Small tables with named rows and columns. After each table, cells are looked up by row and column.

terame =
|  | kot | fuvulam | pip | dav | nuliv |
|---|---|---|---|---|---|
| bememop | 126 | 134 | 127 | 136 | 129 |
| rutir | 105 | 134 | 108 | 119 | 110 |
| nim | 91 | 11 | 153 | 217 | 36 |

What is the pip of nim in terame?
153
What is the nuliv of bememop in terame?
129
What is the pip of rutir in terame?
108
What is the kot of rutir in terame?
105
What is the kot of bememop in terame?
126
What is the dav of bememop in terame?
136
What is the nuliv of nim in terame?
36
What is the fuvulam of rutir in terame?
134
What is the fuvulam of nim in terame?
11
What is the dav of nim in terame?
217
What is the nuliv of rutir in terame?
110

rakuf:
columns: rad, pevo, zimezo, fol, badusip, kikopu, pof, somozi
zemu: [161, 154, 133, 90, 83, 99, 145, 139]
gulinef: [98, 97, 106, 77, 90, 101, 108, 67]
nel: [119, 137, 128, 98, 52, 119, 130, 95]
rufakar: [121, 134, 127, 120, 80, 110, 115, 110]
tozima: [93, 102, 109, 121, 118, 150, 130, 104]
nikip: [141, 134, 107, 139, 126, 143, 151, 173]
teg: [92, 107, 135, 127, 92, 137, 120, 118]
pava: [150, 87, 85, 18, 129, 212, 144, 82]
num: [124, 119, 61, 64, 168, 184, 197, 123]
kul: [120, 133, 95, 144, 100, 97, 94, 110]
mor: [93, 89, 118, 114, 110, 129, 131, 116]
rov: [132, 119, 102, 111, 105, 93, 114, 111]

fol of num = 64
pof of tozima = 130
somozi of nikip = 173
pof of mor = 131
pevo of teg = 107
somozi of kul = 110
fol of zemu = 90
pevo of num = 119
kikopu of nikip = 143
pevo of zemu = 154
rad of nikip = 141
zimezo of rufakar = 127
rad of zemu = 161
badusip of rufakar = 80
badusip of teg = 92

Table nukuvez
	tud	nanoti	vuto	befere	sitari
lam	140	43	73	171	101
gopotek	46	166	185	144	67
loduz	133	98	25	116	77
lofa	184	168	138	143	134
bogenu	180	93	159	129	146
mogibu	53	153	193	86	167
kuron	134	168	191	202	177
tapo	64	74	193	126	103
zimiro	161	153	55	100	33
buv	89	55	114	64	56
vezofef	204	46	191	62	67

mogibu, sitari -> 167
tapo, nanoti -> 74
kuron, nanoti -> 168
buv, sitari -> 56
lam, vuto -> 73
zimiro, vuto -> 55
zimiro, sitari -> 33
lam, befere -> 171
tapo, sitari -> 103
tapo, befere -> 126
bogenu, tud -> 180
buv, vuto -> 114
gopotek, befere -> 144
Which row has the largest befere? kuron

soku =
cols = zotama, vuna
dat: [97, 103]
zar: [197, 126]
befiz: [128, 131]
rezabu: [232, 144]
susoma: [101, 80]
rav: [48, 111]
fup: [227, 103]
sul: [75, 144]
rin: [113, 80]
pez: [77, 162]

zotama of befiz is 128
vuna of rezabu is 144
vuna of sul is 144
vuna of rin is 80
zotama of rezabu is 232
vuna of dat is 103
vuna of befiz is 131
zotama of pez is 77
zotama of fup is 227
vuna of fup is 103
vuna of susoma is 80
vuna of pez is 162
zotama of susoma is 101
zotama of rin is 113
vuna of zar is 126
zotama of dat is 97
vuna of rav is 111
zotama of rav is 48

Table ruza
,lenad,pobu,zevo
nilar,80930,53410,36607
sem,78625,50555,41637
pef,13244,40803,55658
kugivi,17777,41790,55658
dinazuz,78501,53066,42484
fir,53439,42153,82183
batep,33549,47527,11467
luvito,15521,39879,55658
nasis,13776,42153,55658
vosid,79235,51350,40242
palev,12543,39329,55658

pobu of fir = 42153
lenad of kugivi = 17777
zevo of sem = 41637
zevo of batep = 11467
zevo of nasis = 55658
zevo of palev = 55658
zevo of nilar = 36607
zevo of luvito = 55658
pobu of kugivi = 41790
zevo of vosid = 40242
zevo of fir = 82183
lenad of vosid = 79235
zevo of kugivi = 55658
pobu of palev = 39329
lenad of pef = 13244
pobu of batep = 47527
pobu of nilar = 53410
lenad of nilar = 80930
pobu of dinazuz = 53066
lenad of luvito = 15521

gumo =
         vulubir  fis
fuda          39  -29
dif           18  -29
vare         -13  -24
mefa          27  -24
pef          -15  -27
kefonog       20  -19
diro          14   21
sugu          43  -29
fafotip       33  -32
fov           74   34
daganas       39   32
vodep         47  -70
mato          59  -75

pef, fis => -27
fuda, fis => -29
vodep, vulubir => 47
vodep, fis => -70
daganas, fis => 32
vare, vulubir => -13
fov, fis => 34
daganas, vulubir => 39
fov, vulubir => 74
vare, fis => -24
sugu, fis => -29
fafotip, fis => -32

bot =
fields: rakipev, vagolo, momema, nitano, deralef
kazefa: [52, 14, 61, 45, 38]
gegoziv: [49, 51, 49, 48, 49]
zove: [50, 41, 74, 33, 26]
mos: [65, 61, 65, 39, 83]
mizik: [49, 51, 50, 48, 49]
rufavit: [55, 32, 41, 66, 60]
razedim: [37, 69, 16, 30, 42]

mos, rakipev: 65
zove, rakipev: 50
kazefa, momema: 61
mos, vagolo: 61
kazefa, deralef: 38
kazefa, vagolo: 14
rufavit, nitano: 66
gegoziv, vagolo: 51
rufavit, rakipev: 55
zove, nitano: 33
mizik, vagolo: 51
razedim, vagolo: 69
kazefa, rakipev: 52
mizik, momema: 50
rufavit, vagolo: 32
razedim, rakipev: 37
mizik, deralef: 49
zove, deralef: 26
mizik, rakipev: 49
Row with the largest rakipev: mos

dem =
,suz,dadu
fedon,0.04,-2.18
fol,4.32,-5.78
ladobe,4.31,-5.08
suda,-4.33,2.21
kobodum,-4.89,2.13
kab,0.15,-3.46
murop,-4.03,3.69
nafomib,5.27,-6.02
patovub,1.85,-5.93
zep,2.78,-4.95
fus,3.76,-5.00
vub,-4.98,2.60

suz of fol: 4.32
dadu of patovub: -5.93
dadu of kab: -3.46
dadu of vub: 2.60
suz of patovub: 1.85
suz of zep: 2.78
dadu of suda: 2.21
suz of nafomib: 5.27
dadu of fedon: -2.18
suz of vub: -4.98
suz of suda: -4.33
dadu of nafomib: -6.02
dadu of ladobe: -5.08
dadu of fol: -5.78
dadu of murop: 3.69
dadu of fus: -5.00

Table zigife
|  | rizomos | fuf |
|---|---|---|
| pezukaz | 0.4 | 0.6 |
| vog | 0.5 | 0.2 |
| pekegu | 0.2 | 0.2 |
| kati | 0.3 | 0.3 |
| rugor | 0.6 | 0.3 |
| sadu | 0.4 | 0.8 |
| padig | 0.6 | 0.4 |
| femoge | 0.3 | 0.3 |
| muk | 0.7 | 0.8 |

What is the fuf of femoge in zigife? 0.3
What is the rizomos of muk in zigife? 0.7
What is the rizomos of pezukaz in zigife? 0.4
What is the fuf of sadu in zigife? 0.8
What is the fuf of padig in zigife? 0.4
What is the rizomos of sadu in zigife? 0.4
What is the rizomos of pekegu in zigife? 0.2
What is the rizomos of kati in zigife? 0.3
What is the rizomos of femoge in zigife? 0.3
What is the fuf of pezukaz in zigife? 0.6
What is the fuf of kati in zigife? 0.3
What is the rizomos of padig in zigife? 0.6
What is the fuf of rugor in zigife? 0.3
What is the fuf of pekegu in zigife? 0.2
What is the rizomos of rugor in zigife? 0.6
Which row has the largest rizomos? muk

